Below are the code and all the weights of a small trained network. Each question names an input and a class and asks about switching units off, where a switched-off unit gives its printed mean instead of its output.

import numpy as np


def w(rows, s, z=0):
    codes = np.array(rows[::2]) - 128.0
    scale = np.full(codes.shape[1], s)
    scale[-1] = z or s
    return codes * scale


def norm(h):
    return h / np.sqrt((h * h).mean(-1, keepdims=True) + 1e-5)


def f(y):
    return np.maximum(y, 0)


def log_softmax(a):
    a = a - a.max(-1, keepdims=True)
    return a - np.log(np.exp(a).sum(-1, keepdims=True))


def net(x, mask):
    res = np.array(x, float).reshape(1, 2) / 4 @ E
    u = 0
    for l in range(3):
        y = f(norm(res) @ A[l][:, :-1].T + A[l][:, -1])
        res = res + np.where(mask[u : u + 13], y, B[l][:, -1]) @ B[l][:, :-1]
        u += 13
    return log_softmax(norm(res)[-1] @ U[:, :-1].T + U[:, -1])


A, B = {}, {}
E = w([
[94,84,167,28,179],'x0',
[168,4,139,227,183],'x1',
],0.0043)
A[0] = w([
[113,187,130,84,93,140],'0.n0',
[179,128,130,199,86,79],'0.n1',
[132,190,127,157,61,163],'0.n2',
[101,33,116,135,151,91],'0.n3',
[126,54,161,138,143,169],'0.n4',
[246,169,110,186,88,179],'0.n5',
[128,140,129,96,178,252],'0.n6',
[112,79,192,144,119,137],'0.n7',
[115,44,216,143,141,190],'0.n8',
[121,76,159,139,181,41],'0.n9',
[152,101,172,93,204,73],'0.n10',
[106,70,162,152,157,181],'0.n11',
[203,161,70,178,125,142],'0.n12',
],0.011,0.0031)
B[0] = w([
[163,118,68,156,57,226],'0.n0',
[83,79,111,210,122,204],'0.n1',
[46,165,169,94,46,209],'0.n2',
[152,49,152,168,128,222],'0.n3',
[229,102,207,124,106,229],'0.n4',
[106,33,113,173,163,234],'0.n5',
[203,152,95,81,180,202],'0.n6',
[210,80,182,116,57,190],'0.n7',
[214,144,194,185,68,254],'0.n8',
[1,216,89,78,189,198],'0.n9',
[96,88,101,26,196,201],'0.n10',
[193,136,203,112,86,226],'0.n11',
[121,53,148,199,136,208],'0.n12',
],0.0065,0.0073)
A[1] = w([
[72,69,113,77,194,59],'1.n0',
[184,82,169,180,144,147],'1.n1',
[49,102,104,67,181,103],'1.n2',
[105,159,32,194,163,86],'1.n3',
[152,192,181,90,155,34],'1.n4',
[108,110,59,155,77,104],'1.n5',
[169,115,138,229,223,209],'1.n6',
[194,79,152,163,157,40],'1.n7',
[152,222,165,134,95,4],'1.n8',
[176,69,117,191,151,207],'1.n9',
[116,96,155,173,69,224],'1.n10',
[104,208,173,100,157,105],'1.n11',
[125,93,175,145,254,117],'1.n12',
],0.0092,0.0029)
B[1] = w([
[188,134,59,177,158,137],'1.n0',
[123,182,71,97,93,255],'1.n1',
[182,101,39,180,158,140],'1.n2',
[3,97,136,92,205,138],'1.n3',
[161,83,199,167,109,154],'1.n4',
[124,118,84,79,177,182],'1.n5',
[55,216,127,95,89,219],'1.n6',
[142,195,103,107,109,216],'1.n7',
[107,170,160,156,29,145],'1.n8',
[80,175,76,74,62,243],'1.n9',
[105,141,83,131,218,250],'1.n10',
[129,151,98,211,116,137],'1.n11',
[195,141,160,40,164,176],'1.n12',
],0.0074,0.0069)
A[2] = w([
[90,112,156,226,32,153],'2.n0',
[132,168,164,170,49,136],'2.n1',
[90,167,83,143,38,67],'2.n2',
[200,215,169,138,46,113],'2.n3',
[144,113,149,169,69,60],'2.n4',
[113,137,150,204,81,139],'2.n5',
[162,44,254,65,187,84],'2.n6',
[171,32,218,63,168,4],'2.n7',
[186,203,117,93,107,61],'2.n8',
[224,78,165,124,195,163],'2.n9',
[152,147,106,102,96,60],'2.n10',
[105,18,102,177,155,141],'2.n11',
[111,127,103,219,94,168],'2.n12',
],0.0083,0.0033)
B[2] = w([
[208,71,127,92,209,210],'2.n0',
[159,86,50,94,203,197],'2.n1',
[123,171,194,181,91,223],'2.n2',
[56,96,110,160,137,255],'2.n3',
[197,161,101,130,167,151],'2.n4',
[149,71,169,130,226,171],'2.n5',
[181,163,225,32,58,185],'2.n6',
[134,121,253,107,39,172],'2.n7',
[99,79,148,154,188,211],'2.n8',
[39,198,155,118,89,190],'2.n9',
[148,178,172,180,108,168],'2.n10',
[141,219,158,99,108,161],'2.n11',
[186,87,189,96,160,191],'2.n12',
],0.0081,0.0077)
U = w([
[40,225,76,177,19,176],'0',
[201,183,22,53,148,137],'1',
[254,38,141,177,222,139],'2',
[21,83,92,204,179,204],'3',
[206,164,203,52,60,254],'4',
[179,87,85,180,58,2],'5',
],0.01,0.0054)

Each question gives the input, the list of numbers given to net, and the class t.
The units are the neurons (one row each of A and B). Each row of codes is followed by its name. A weight is (code - 128) times the scale printed after its matrix; where a second scale follows, it is the last column's (A, B and U).
mask holds one flag per neuron, layer by layer. A switched-off neuron (its flag False) gives its mean, the last column of its row in B, instead of its output. The means were averaged over made-up inputs and are rounded, as every weight is.
A unit's drop is (log p(t) with every unit on - log p(t) with that unit switched off) / (log p(t) with every unit on - log p(t) with every unit switched off).
most important unit: the unit with the biggest drop
top k neurons: the k neurons with the biggest drops, biggest first
k most important neurons of layer l: the k neurons of layer l with the biggest drops, biggest first
drop when u is switched off: that unit's drop, to one decimal
input [-3,-3], class 3: top 2 neurons => 0.n8, 0.n4
input [1,-1], class 1: 3 most important neurons of layer 0 => 0.n11, 0.n8, 0.n0
input [1,8], class 4: most important unit => 0.n4
input [6,-3], class 1: top 4 neurons => 0.n8, 0.n4, 0.n11, 0.n7
input [-6,-8], class 0: top 3 neurons => 0.n4, 0.n8, 1.n5
input [3,-2], class 1: top 3 neurons => 0.n8, 0.n11, 0.n4
input [1,-5], class 0: top 2 neurons => 0.n0, 0.n8
input [-2,-3], class 0: top 4 neurons => 0.n8, 1.n5, 0.n11, 0.n4
input [3,-3], class 1: 2 most important neurons of layer 0 => 0.n11, 0.n4
input [-6,-4], class 3: top 3 neurons => 0.n8, 0.n4, 0.n11
input [-3,-7], class 0: top 4 neurons => 0.n8, 0.n0, 0.n4, 2.n2
input [1,-6], class 0: top 2 neurons => 0.n0, 0.n8
input [-2,-4], class 0: top 4 neurons => 0.n8, 1.n5, 0.n4, 0.n11
input [-2,-7], class 0: top 2 neurons => 0.n8, 0.n0
input [-1,-8], class 0: most important unit => 0.n0
input [-4,-6], class 0: top 3 neurons => 1.n5, 0.n8, 0.n4
input [4,-4], class 1: 2 most important neurons of layer 1 => 1.n6, 1.n9
input [-6,-6], class 3: 2 most important neurons of layer 1 => 1.n5, 1.n10
input [-6,-3], class 3: drop when 0.n11 is switched off => 0.1
input [-5,-3], class 3: drop when 0.n8 is switched off => 0.3
input [3,-6], class 0: drop when 0.n8 is switched off => 1.0
